Here is a tiny trained network, its code and every weight. The questions are about switching its units off for an input and a target symbol, where a switched-off unit gives its printed mean instead of its output.

import numpy as np


def w(rows, s, z=0):
    codes = np.array(rows[::2]) - 128.0
    scale = np.full(codes.shape[1], s)
    scale[-1] = z or s
    return codes * scale


def norm(h):
    return h / np.sqrt((h * h).mean(-1, keepdims=True) + 1e-5)


def f(y):
    return np.maximum(y, 0)


def softmax(a):
    e = np.exp(a - a.max(-1, keepdims=True))
    return e / e.sum(-1, keepdims=True)


def log_softmax(a):
    a = a - a.max(-1, keepdims=True)
    return a - np.log(np.exp(a).sum(-1, keepdims=True))


def net(x, mask):
    ids = ['αβγδεηθλμξπστφψω'.index(c) for c in x.split()]
    T = len(ids)
    res = E[ids] + P[:T]
    u = 0
    for l in range(2):
        q, k, v = (norm(res) @ M[l].T for M in (Q, K, V))
        z = softmax(np.where(np.tri(T) > 0, q @ k.T / 4**0.5, -1e9)) @ v
        res = res + np.where(mask[u], z, O[l][:, -1]) @ O[l][:, :-1]
        u += 1
        y = f(norm(res) @ A[l][:, :-1].T + A[l][:, -1])
        res = res + np.where(mask[u : u + 4], y, B[l][:, -1]) @ B[l][:, :-1]
        u += 4
    return log_softmax(norm(res)[-1] @ U[:, :-1].T + U[:, -1])


Q, K, V, O, A, B = {}, {}, {}, {}, {}, {}
E = w([
[95,74,165,117,219,147,109],'α',
[52,94,153,183,104,243,38],'β',
[33,147,85,152,168,138,113],'γ',
[126,68,188,88,182,92,32],'δ',
[61,214,96,78,99,127,221],'ε',
[81,161,57,142,183,164,112],'η',
[49,164,79,161,182,160,113],'θ',
[143,171,152,45,139,118,103],'λ',
[3,119,103,153,113,121,159],'μ',
[187,104,134,92,125,181,108],'ξ',
[134,100,176,83,213,131,75],'π',
[132,96,97,178,127,62,34],'σ',
[82,67,175,100,69,161,166],'τ',
[131,103,202,73,192,109,109],'φ',
[118,117,75,101,165,47,165],'ψ',
[119,14,57,104,103,81,148],'ω',
],0.025)
P = w([
[105,8,119,33,132,253,161],'0',
[115,50,89,41,141,255,114],'1',
[119,68,100,74,129,232,86],'2',
[110,82,101,97,128,206,94],'3',
[105,89,105,112,125,182,98],'4',
[106,96,110,133,127,168,99],'5',
[104,98,110,152,129,148,104],'6',
[104,103,113,169,134,134,113],'7',
[96,107,112,176,132,117,118],'8',
[87,116,109,194,147,108,138],'9',
[87,119,106,202,150,88,148],'10',
[82,131,104,218,157,78,164],'11',
[82,125,107,224,151,63,151],'12',
[79,138,114,233,151,54,147],'13',
],0.0061)
Q[0] = w([
[113,118,6,76,208,59,149],'L0H1',
[166,199,53,74,168,84,65],'L0H1',
[107,138,180,129,199,72,101],'L0H1',
[99,98,113,196,149,137,71],'L0H1',
],0.011)
K[0] = w([
[134,131,115,122,137,44,144],'L0H1',
[174,173,62,61,176,83,55],'L0H1',
[51,187,181,146,153,141,107],'L0H1',
[178,2,117,204,136,67,124],'L0H1',
],0.0081)
V[0] = w([
[239,153,39,166,77,100,152],'L0H1',
[88,163,217,254,115,127,178],'L0H1',
[104,176,64,122,184,16,110],'L0H1',
[188,124,142,154,158,223,166],'L0H1',
],0.0053)
O[0] = w([
[119,135,42,23,103,36,80,44],'L0H1',
[139,147,193,1,136,194,51,1],'L0H1',
[182,48,207,150,172,159,147,85],'L0H1',
[142,209,149,128,152,97,72,120],'L0H1',
],0.0063,0.0045)
A[0] = w([
[138,51,179,2,172,247,147,146],'L0N1',
[194,172,94,68,203,195,158,115],'L0N2',
[222,242,44,104,73,70,143,162],'L0N3',
[134,199,17,153,134,55,63,3],'L0N4',
],0.0088,0.0031)
B[0] = w([
[99,97,108,29,81,34,101,254],'L0N1',
[41,105,161,159,184,116,119,212],'L0N2',
[250,135,175,163,148,153,48,214],'L0N3',
[112,164,197,248,61,168,223,193],'L0N4',
],0.011,0.0065)
Q[1] = w([
[82,47,168,224,181,75,88],'L1H1',
[213,73,171,63,143,135,60],'L1H1',
[70,161,110,174,252,95,110],'L1H1',
[216,82,167,109,94,171,86],'L1H1',
],0.013)
K[1] = w([
[102,71,182,184,165,37,86],'L1H1',
[165,88,160,56,198,178,27],'L1H1',
[113,151,152,179,250,65,109],'L1H1',
[153,83,135,86,84,210,57],'L1H1',
],0.014)
V[1] = w([
[100,97,156,121,221,182,196],'L1H1',
[218,124,223,151,83,181,74],'L1H1',
[55,40,130,132,119,226,219],'L1H1',
[135,132,254,139,190,114,198],'L1H1',
],0.0079)
O[1] = w([
[128,144,162,118,172,101,2,16],'L1H1',
[166,139,38,113,93,84,48,122],'L1H1',
[181,163,116,179,42,92,80,102],'L1H1',
[202,70,58,33,115,161,22,1],'L1H1',
],0.0087,0.002)
A[1] = w([
[53,230,164,113,84,151,225,87],'L1N1',
[136,239,180,212,104,39,169,69],'L1N2',
[119,221,253,189,89,108,151,96],'L1N3',
[127,52,102,145,88,217,160,2],'L1N4',
],0.012,0.0077)
B[1] = w([
[164,221,157,216,146,83,70,215],'L1N1',
[92,85,31,65,132,168,148,232],'L1N2',
[170,86,121,5,133,147,190,253],'L1N3',
[120,63,35,81,91,168,45,137],'L1N4',
],0.014,0.0063)
U = w([
[66,73,189,26,133,114,124,67],'α',
[119,114,74,112,170,118,7,105],'β',
[150,84,231,234,151,148,86,185],'γ',
[192,85,196,93,98,194,165,134],'δ',
[113,120,144,136,116,147,115,84],'ε',
[125,123,140,137,110,138,110,72],'η',
[65,128,141,147,66,222,45,138],'θ',
[108,129,139,131,114,150,117,101],'λ',
[96,156,195,131,36,140,139,253],'μ',
[164,87,163,184,175,44,201,25],'ξ',
[95,116,146,142,134,166,100,78],'π',
[104,126,155,135,119,161,99,97],'σ',
[79,171,98,104,130,149,150,126],'τ',
[95,158,104,227,145,66,78,138],'φ',
[118,77,42,160,52,91,139,117],'ψ',
[140,207,107,117,143,101,117,229],'ω',
],0.012,0.0058)

Each question gives the input, a string of symbols that net reads in full, and the target symbol t.
The units are the heads (4 rows each of Q, K, V and O) and the neurons (one row each of A and B). Each row of codes is followed by its name. A weight is (code - 128) times the scale printed after its matrix; where a second scale follows, it is the last column's (O, A, B and U).
mask holds one flag per unit, layer by layer, with each layer's heads first. A switched-off unit (its flag False) gives its mean, the last column of its rows in O or B, instead of its output. The means were averaged over made-up inputs and are rounded, as every weight is.
A unit's drop is (log p(t) with every unit on - log p(t) with that unit switched off) / (log p(t) with every unit on - log p(t) with every unit switched off).
The circuit of an input: a set's keep is (log p(t) with only the set's units on - log p(t) with every unit switched off) / (log p(t) with every unit on - log p(t) with every unit switched off). Starting from all 10 units, units are removed one at a time, each time the one whose removal leaves the highest keep (on an exact tie, the one counted first), for as long as the keep stays at least 0.8.
units of the circuit, in order: the units of the circuit, biggest drop first
top k neurons: the k neurons with the biggest drops, biggest first
k most important neurons of layer l: the k neurons of layer l with the biggest drops, biggest first
input γ ξ μ β σ γ, target φ: 3 most important neurons of layer 0 => (L0N4; L0N3; L0N2)
input σ ξ ε, target ω: 3 most important neurons of layer 1 => (L1N1; L1N3; L1N2)
input τ β ψ α ξ γ ξ, target β: 3 most important neurons of layer 0 => (L0N3; L0N2; L0N1)
input γ δ μ ψ γ, target γ: units of the circuit, in order => (L0H1; L1H1; L1N2)
input σ π σ σ σ σ ξ λ ε μ γ β ψ γ, target γ: units of the circuit, in order => (L1H1; L0H1; L1N2)
input ξ σ θ τ θ τ λ φ η ξ τ ξ, target γ: units of the circuit, in order => (L0H1; L0N2; L0N3)
input δ ξ ξ σ σ δ θ, target φ: top 3 neurons => (L0N4; L1N1; L0N3)
input σ λ δ ξ ξ β σ η, target φ: units of the circuit, in order => (L1N3)
input ξ γ δ ε σ τ, target μ: units of the circuit, in order => (L1N1; L0H1; L0N1; L1N2)
input α θ σ μ σ σ δ γ ξ, target α: 2 most important neurons of layer 0 => (L0N2; L0N1)
input ε β ξ, target α: top 2 neurons => (L0N1; L0N2)
input λ τ δ ξ μ α α σ σ ξ γ σ μ, target φ: top 2 neurons => (L0N4; L0N3)
input σ ξ ξ ε α φ ξ α γ ξ μ, target τ: 2 most important neurons of layer 0 => (L0N3; L0N1)
input ψ α τ ξ ξ ξ, target γ: top 3 neurons => (L0N3; L0N2; L1N3)
input η γ γ ψ, target ξ: 2 most important neurons of layer 1 => (L1N2; L1N3)
input ξ λ δ ξ γ τ ε φ δ λ, target β: units of the circuit, in order => (L1H1)
input ξ ξ ξ ξ ξ π λ σ λ λ ξ σ ε, target ω: top 3 neurons => (L1N1; L0N4; L1N3)
input τ η ξ θ σ α γ, target φ: top 4 neurons => (L0N4; L0N3; L1N1; L0N1)
input γ τ φ α ξ τ τ ξ ξ ξ θ ξ η α, target β: top 2 neurons => (L1N3; L0N2)
input ε γ ξ δ τ, target μ: top 2 neurons => (L1N1; L0N1)
input γ ξ σ σ δ τ σ β γ α ξ θ ξ μ, target τ: 2 most important neurons of layer 0 => (L0N2; L0N1)
input σ ξ ψ, target ξ: top 2 neurons => (L1N2; L1N3)
input σ ξ ξ ξ ξ ψ ξ δ η φ σ σ, target ψ: 2 most important neurons of layer 0 => (L0N4; L0N3)
input σ σ φ π σ η, target φ: 2 most important neurons of layer 0 => (L0N3; L0N4)
input μ σ ξ φ μ σ μ γ ψ σ δ σ α, target α: 2 most important neurons of layer 0 => (L0N1; L0N3)
